Below are the code and all the weights of a small trained network. Each question names an input and a target symbol and asks about switching units off, where a switched-off unit gives its printed mean instead of its output.

import numpy as np


def w(rows, s, z=0):
    codes = np.array(rows[::2]) - 128.0
    scale = np.full(codes.shape[1], s)
    scale[-1] = z or s
    return codes * scale


def norm(h):
    return h / np.sqrt((h * h).mean(-1, keepdims=True) + 1e-5)


def f(y):
    return y / 2 * (1 + np.tanh(0.7978845608 * (y + 0.044715 * y**3)))


def softmax(a):
    e = np.exp(a - a.max(-1, keepdims=True))
    return e / e.sum(-1, keepdims=True)


def log_softmax(a):
    a = a - a.max(-1, keepdims=True)
    return a - np.log(np.exp(a).sum(-1, keepdims=True))


def net(x, mask):
    ids = ['ΓΞΣαεζηλμπτψ'.index(c) for c in x.split()]
    T = len(ids)
    res = E[ids] + P[:T]
    u = 0
    for l in range(2):
        q, k, v = (norm(res) @ M[l].T for M in (Q, K, V))
        z = softmax(np.where(np.tri(T) > 0, q @ k.T / 4**0.5, -1e9)) @ v
        res = res + np.where(mask[u], z, O[l][:, -1]) @ O[l][:, :-1]
        u += 1
        y = f(norm(res) @ A[l][:, :-1].T + A[l][:, -1])
        res = res + np.where(mask[u : u + 4], y, B[l][:, -1]) @ B[l][:, :-1]
        u += 4
    return log_softmax(norm(res)[-1] @ U[:, :-1].T + U[:, -1])


Q, K, V, O, A, B = {}, {}, {}, {}, {}, {}
E = w([
[128,148,148,144,115,25,85],'Γ',
[140,137,190,128,98,9,43],'Ξ',
[125,87,225,63,61,72,134],'Σ',
[214,78,220,183,102,112,155],'α',
[115,68,218,66,77,68,150],'ε',
[180,94,105,135,73,115,90],'ζ',
[116,137,90,173,139,16,174],'η',
[116,208,192,87,13,6,74],'λ',
[157,245,181,66,49,58,26],'μ',
[191,230,212,88,77,139,68],'π',
[144,195,164,148,139,26,117],'τ',
[156,224,52,168,130,51,148],'ψ',
],0.0019)
P = w([
[96,92,99,142,151,198,141],'0',
[69,228,229,5,44,74,98],'1',
[136,196,227,43,37,96,87],'2',
[179,101,228,192,69,110,41],'3',
[136,96,214,112,86,94,56],'4',
[101,143,124,32,121,81,157],'5',
[140,142,165,102,94,66,132],'6',
[193,112,161,162,86,85,100],'7',
[155,110,108,101,119,76,160],'8',
[146,105,57,32,143,102,194],'9',
[147,150,149,38,69,33,156],'10',
[197,139,185,92,46,50,116],'11',
],0.0021)
Q[0] = w([
[151,103,109,228,154,156,50],'0.h1',
[177,140,171,71,22,34,194],'0.h1',
[13,125,124,109,189,208,156],'0.h1',
[114,107,53,1,153,122,171],'0.h1',
],0.0037)
K[0] = w([
[26,220,114,76,164,123,196],'0.h1',
[151,11,26,153,169,184,131],'0.h1',
[139,200,172,193,22,79,61],'0.h1',
[202,69,178,252,82,181,105],'0.h1',
],0.0034)
V[0] = w([
[235,119,99,236,136,136,70],'0.h1',
[78,239,119,99,184,67,116],'0.h1',
[119,166,162,138,178,125,242],'0.h1',
[169,179,252,206,141,38,149],'0.h1',
],0.0038)
O[0] = w([
[169,201,200,219,48,127,109,135],'0.h1',
[118,116,95,9,61,235,176,113],'0.h1',
[58,118,161,137,180,198,197,106],'0.h1',
[4,71,205,146,70,173,122,255],'0.h1',
],0.0041,0.0042)
A[0] = w([
[199,189,74,172,182,2,49,170],'0.n1',
[99,249,192,31,136,88,106,186],'0.n2',
[203,76,188,88,86,132,80,153],'0.n3',
[132,170,60,158,171,196,99,4],'0.n4',
],0.0032,0.0029)
B[0] = w([
[184,118,252,78,204,200,98,151],'0.n1',
[155,6,111,207,159,179,197,252],'0.n2',
[83,229,70,127,234,52,200,243],'0.n3',
[146,146,64,87,10,138,87,66],'0.n4',
],0.0027,0.0025)
Q[1] = w([
[162,152,64,147,196,208,32],'1.h1',
[105,118,190,173,125,107,199],'1.h1',
[82,156,182,76,110,101,253],'1.h1',
[109,133,171,202,41,73,144],'1.h1',
],0.0047)
K[1] = w([
[48,69,206,89,1,30,168],'1.h1',
[174,208,82,119,177,173,104],'1.h1',
[196,148,37,243,204,179,77],'1.h1',
[110,184,35,62,226,199,159],'1.h1',
],0.0038)
V[1] = w([
[188,102,166,75,254,131,229],'1.h1',
[90,60,59,58,115,47,116],'1.h1',
[142,53,164,190,208,47,88],'1.h1',
[36,61,204,140,142,200,181],'1.h1',
],0.0036)
O[1] = w([
[52,173,55,123,187,4,131,189],'1.h1',
[163,25,169,169,207,121,147,25],'1.h1',
[96,74,52,166,111,168,41,255],'1.h1',
[73,198,111,147,194,202,130,252],'1.h1',
],0.004,0.0018)
A[1] = w([
[54,163,121,243,144,192,2,11],'1.n1',
[116,77,174,152,45,191,24,13],'1.n2',
[139,48,182,105,25,164,53,8],'1.n3',
[18,236,120,46,186,47,153,191],'1.n4',
],0.0036,0.0017)
B[1] = w([
[90,187,210,134,105,20,240,219],'1.n1',
[111,89,20,174,134,129,211,187],'1.n2',
[165,149,4,161,143,155,162,164],'1.n3',
[215,155,16,143,115,211,157,251],'1.n4',
],0.0035,0.0032)
U = w([
[73,81,75,129,225,57,84,2],'Γ',
[143,52,40,133,29,98,113,224],'Ξ',
[232,157,167,193,157,47,18,147],'Σ',
[35,221,220,255,72,57,103,166],'α',
[65,65,193,82,175,188,121,121],'ε',
[217,184,170,36,78,68,223,55],'ζ',
[73,168,189,59,126,204,152,161],'η',
[101,190,47,73,44,100,77,133],'λ',
[124,20,65,181,105,215,184,141],'μ',
[188,40,200,61,146,94,167,99],'π',
[103,83,76,115,233,77,93,88],'τ',
[123,222,49,135,220,155,194,35],'ψ',
],0.0047,0.0024)

Each question gives the input, a string of symbols that net reads in full, and the target symbol t.
The units are the heads (4 rows each of Q, K, V and O) and the neurons (one row each of A and B). Each row of codes is followed by its name. A weight is (code - 128) times the scale printed after its matrix; where a second scale follows, it is the last column's (O, A, B and U).
mask holds one flag per unit, layer by layer, with each layer's heads first. A switched-off unit (its flag False) gives its mean, the last column of its rows in O or B, instead of its output. The means were averaged over made-up inputs and are rounded, as every weight is.
A unit's drop is (log p(t) with every unit on - log p(t) with that unit switched off) / (log p(t) with every unit on - log p(t) with every unit switched off).
The circuit of an input: a set's keep is (log p(t) with only the set's units on - log p(t) with every unit switched off) / (log p(t) with every unit on - log p(t) with every unit switched off). Starting from all 10 units, units are removed one at a time, each time the one whose removal leaves the highest keep (on an exact tie, the one counted first), for as long as the keep stays at least 0.8.
units of the circuit, in order: the units of the circuit, biggest drop first
most important unit: the unit with the biggest drop
top k neurons: the k neurons with the biggest drops, biggest first
k most important neurons of layer l: the k neurons of layer l with the biggest drops, biggest first
input η α Γ ζ λ Γ α μ ε μ η μ, target ψ: units of the circuit, in order => (0.h1; 1.h1; 1.n4)
input τ α ζ ψ μ Ξ λ, target η: units of the circuit, in order => (0.h1; 1.h1)
input ζ Σ α Ξ μ Ξ α η η, target Σ: units of the circuit, in order => (0.h1; 0.n1)
input α η η α Γ η, target α: units of the circuit, in order => (0.h1)
input Γ Ξ μ Γ, target Ξ: units of the circuit, in order => (0.h1; 1.h1; 0.n1)
input ψ η Ξ Ξ ζ τ Ξ ζ, target ζ: units of the circuit, in order => (0.h1; 1.h1)
input Ξ α τ π α η α ψ, target μ: units of the circuit, in order => (0.h1; 1.h1)
input π η Ξ Γ ψ Γ τ α α Γ λ Ξ, target λ: units of the circuit, in order => (0.h1; 1.h1; 1.n1)
input Γ Γ Σ ε Γ ψ η Γ α, target Ξ: top 4 neurons => (0.n1; 1.n1; 0.n2; 0.n3)
input Ξ Ξ α Σ α α Ξ ψ ψ Ξ α α, target μ: units of the circuit, in order => (1.h1; 1.n2)
input Γ ψ Ξ, target Ξ: top 2 neurons => (0.n2; 1.n1)
input Ξ ε Ξ Γ, target μ: top 2 neurons => (1.n3; 1.n2)
input α α Γ Σ Ξ α, target α: 2 most important neurons of layer 1 => (1.n1; 1.n4)
input π μ ζ α Ξ Ξ α, target λ: top neuron => (1.n4)
input η η η μ α λ α Σ Ξ, target ψ: top 2 neurons => (1.n4; 0.n3)
input Ξ Σ Ξ ε Γ α μ Γ α μ Γ ζ, target μ: top 2 neurons => (1.n3; 1.n2)
input η ε η μ Γ ψ Γ η ζ η ζ α, target ψ: units of the circuit, in order => (0.h1; 1.h1)
input Γ π Ξ Γ Γ α ε, target Ξ: 2 most important neurons of layer 1 => (1.n1; 1.n3)
input η π Ξ η μ Ξ η ε ζ, target ψ: units of the circuit, in order => (0.h1; 1.h1; 1.n4)
input Γ ψ λ ψ Γ Γ, target Ξ: 2 most important neurons of layer 0 => (0.n2; 0.n1)
input Ξ ψ Σ, target μ: most important unit => 1.h1
input Γ η Ξ ζ η, target Ξ: top 2 neurons => (0.n2; 1.n1)
